Below are the code and all the weights of a small trained network. Each question names an input and a target symbol and asks about switching units off, where a switched-off unit gives its printed mean instead of its output.

import numpy as np


def w(rows, s, z=0):
    codes = np.array(rows[::2]) - 128.0
    scale = np.full(codes.shape[1], s)
    scale[-1] = z or s
    return codes * scale


def f(y):
    return y / 2 * (1 + np.tanh(0.7978845608 * (y + 0.044715 * y**3)))


def softmax(a):
    e = np.exp(a - a.max(-1, keepdims=True))
    return e / e.sum(-1, keepdims=True)


def log_softmax(a):
    a = a - a.max(-1, keepdims=True)
    return a - np.log(np.exp(a).sum(-1, keepdims=True))


def net(x, mask):
    ids = ['ΘΛΞΠΣΨαγδεζημτφω'.index(c) for c in x.split()]
    T = len(ids)
    res = E[ids] + P[:T]
    r = res
    for j in range(3):
        rows = slice(3 * j, 3 * j + 3)
        q, k, v = (r @ M[0][rows].T for M in (Q, K, V))
        z = softmax(np.where(np.tri(T) > 0, q @ k.T / 3**0.5, -1e9)) @ v
        o = O[0][rows]
        res = res + np.where(mask[j], z, o[:, -1]) @ o[:, :-1]
    y = f(res @ A[0][:, :-1].T + A[0][:, -1])
    res = res + np.where(mask[3:19], y, B[0][:, -1]) @ B[0][:, :-1]
    return log_softmax(res[-1] @ U[:, :-1].T + U[:, -1])


Q, K, V, O, A, B = {}, {}, {}, {}, {}, {}
E = w([
[99,109,160],'Θ',
[185,179,224],'Λ',
[187,74,71],'Ξ',
[58,105,69],'Π',
[148,177,125],'Σ',
[86,108,194],'Ψ',
[86,57,64],'α',
[49,129,65],'γ',
[111,251,199],'δ',
[248,53,74],'ε',
[108,83,114],'ζ',
[101,115,137],'η',
[75,71,65],'μ',
[127,80,155],'τ',
[230,204,95],'φ',
[11,164,183],'ω',
],0.014)
P = w([
[63,151,164],'0',
[137,175,112],'1',
[187,158,139],'2',
[178,187,125],'3',
[197,185,147],'4',
[2,14,131],'5',
[168,209,176],'6',
[208,168,193],'7',
],0.0073)
Q[0] = w([
[203,105,209],'H1',
[68,210,53],'H1',
[193,189,83],'H1',
[79,189,50],'H2',
[115,197,117],'H2',
[205,106,153],'H2',
[43,164,150],'H3',
[220,61,148],'H3',
[90,57,254],'H3',
],0.0093)
K[0] = w([
[146,124,144],'H1',
[115,122,49],'H1',
[118,81,178],'H1',
[163,59,244],'H2',
[74,122,139],'H2',
[129,174,130],'H2',
[70,174,223],'H3',
[157,152,247],'H3',
[87,81,153],'H3',
],0.014)
V[0] = w([
[230,184,158],'H1',
[119,200,86],'H1',
[160,156,161],'H1',
[141,92,255],'H2',
[239,102,197],'H2',
[161,158,86],'H2',
[30,176,210],'H3',
[115,173,66],'H3',
[30,150,110],'H3',
],0.0098)
O[0] = w([
[122,255,40,28],'H1',
[211,133,86,175],'H1',
[74,98,8,90],'H1',
[66,37,186,81],'H2',
[40,120,79,2],'H2',
[98,160,100,112],'H2',
[168,169,113,187],'H3',
[137,96,157,178],'H3',
[221,95,61,221],'H3',
],0.0069,0.0039)
A[0] = w([
[212,76,66,139],'N1',
[155,164,87,113],'N2',
[178,112,124,138],'N3',
[248,117,70,1],'N4',
[175,100,117,90],'N5',
[12,50,83,141],'N6',
[158,61,111,6],'N7',
[208,153,84,26],'N8',
[92,81,109,156],'N9',
[134,28,179,86],'N10',
[174,226,108,62],'N11',
[147,109,90,163],'N12',
[155,1,135,211],'N13',
[220,123,132,90],'N14',
[149,181,251,93],'N15',
[227,66,74,222],'N16',
],0.0094,0.003)
B[0] = w([
[77,169,185,203],'N1',
[24,52,179,142],'N2',
[83,180,178,169],'N3',
[119,214,62,187],'N4',
[74,185,160,152],'N5',
[180,191,128,164],'N6',
[136,128,154,138],'N7',
[82,178,120,160],'N8',
[184,216,98,142],'N9',
[72,156,72,179],'N10',
[43,40,103,175],'N11',
[103,148,184,149],'N12',
[191,180,182,241],'N13',
[109,226,107,199],'N14',
[115,112,103,192],'N15',
[100,196,255,254],'N16',
],0.005,0.0064)
U = w([
[86,110,171,245],'Θ',
[120,215,1,4],'Λ',
[108,111,113,91],'Ξ',
[47,145,127,65],'Π',
[185,161,43,17],'Σ',
[74,51,217,4],'Ψ',
[144,100,183,35],'α',
[167,213,131,231],'γ',
[85,142,117,47],'δ',
[138,173,46,20],'ε',
[159,94,152,102],'ζ',
[157,135,146,252],'η',
[205,135,150,65],'μ',
[191,60,148,131],'τ',
[86,169,36,252],'φ',
[145,133,114,19],'ω',
],0.0099,0.0035)

Each question gives the input, a string of symbols that net reads in full, and the target symbol t.
The units are the heads (3 rows each of Q, K, V and O) and the neurons (one row each of A and B). Each row of codes is followed by its name. A weight is (code - 128) times the scale printed after its matrix; where a second scale follows, it is the last column's (O, A, B and U).
mask holds one flag per unit, heads first, then neurons. A switched-off unit (its flag False) gives its mean, the last column of its rows in O or B, instead of its output. The means were averaged over made-up inputs and are rounded, as every weight is.
A unit's drop is (log p(t) with every unit on - log p(t) with that unit switched off) / (log p(t) with every unit on - log p(t) with every unit switched off).
The circuit of an input: a set's keep is (log p(t) with only the set's units on - log p(t) with every unit switched off) / (log p(t) with every unit on - log p(t) with every unit switched off). Starting from the 12 units with the biggest drops (on a tie, the unit counted first), units are removed one at a time, each time the one whose removal leaves the highest keep (on an exact tie, the one counted first), for as long as the keep stays at least 0.8.
circuit, biggest first: the units of the circuit, biggest drop first
most important unit: the unit with the biggest drop
top k neurons: the k neurons with the biggest drops, biggest first
which heads matter: for each layer, one digit per head in row order, 1 if its drop is at least 0.15 and else 0, layers parted by /
drop of u: that unit's drop, to one decimal
input γ γ γ η Σ ζ γ τ, target γ: which heads matter	010
input γ α ζ, target γ: circuit, biggest first	H2; N14; N4; N16
input γ γ Ψ, target γ: which heads matter	011
input γ γ Θ, target γ: which heads matter	011
input γ γ ω η γ Θ τ, target γ: which heads matter	011
input γ γ γ φ γ Π, target γ: which heads matter	011
input γ ω Θ, target γ: most important unit	H3
input γ Π γ γ, target γ: top 2 neurons	N16; N4
input Π δ γ Π, target γ: which heads matter	111
input γ α η Π γ ε, target γ: which heads matter	010
input γ γ η, target γ: which heads matter	011
input γ γ γ, target γ: which heads matter	111
input ζ γ Λ, target Λ: drop of N4	0.1
input γ Σ γ α, target γ: drop of H2	0.3
input γ γ μ, target γ: drop of N2	0.0
input Θ γ γ Λ, target Λ: top neuron	N4
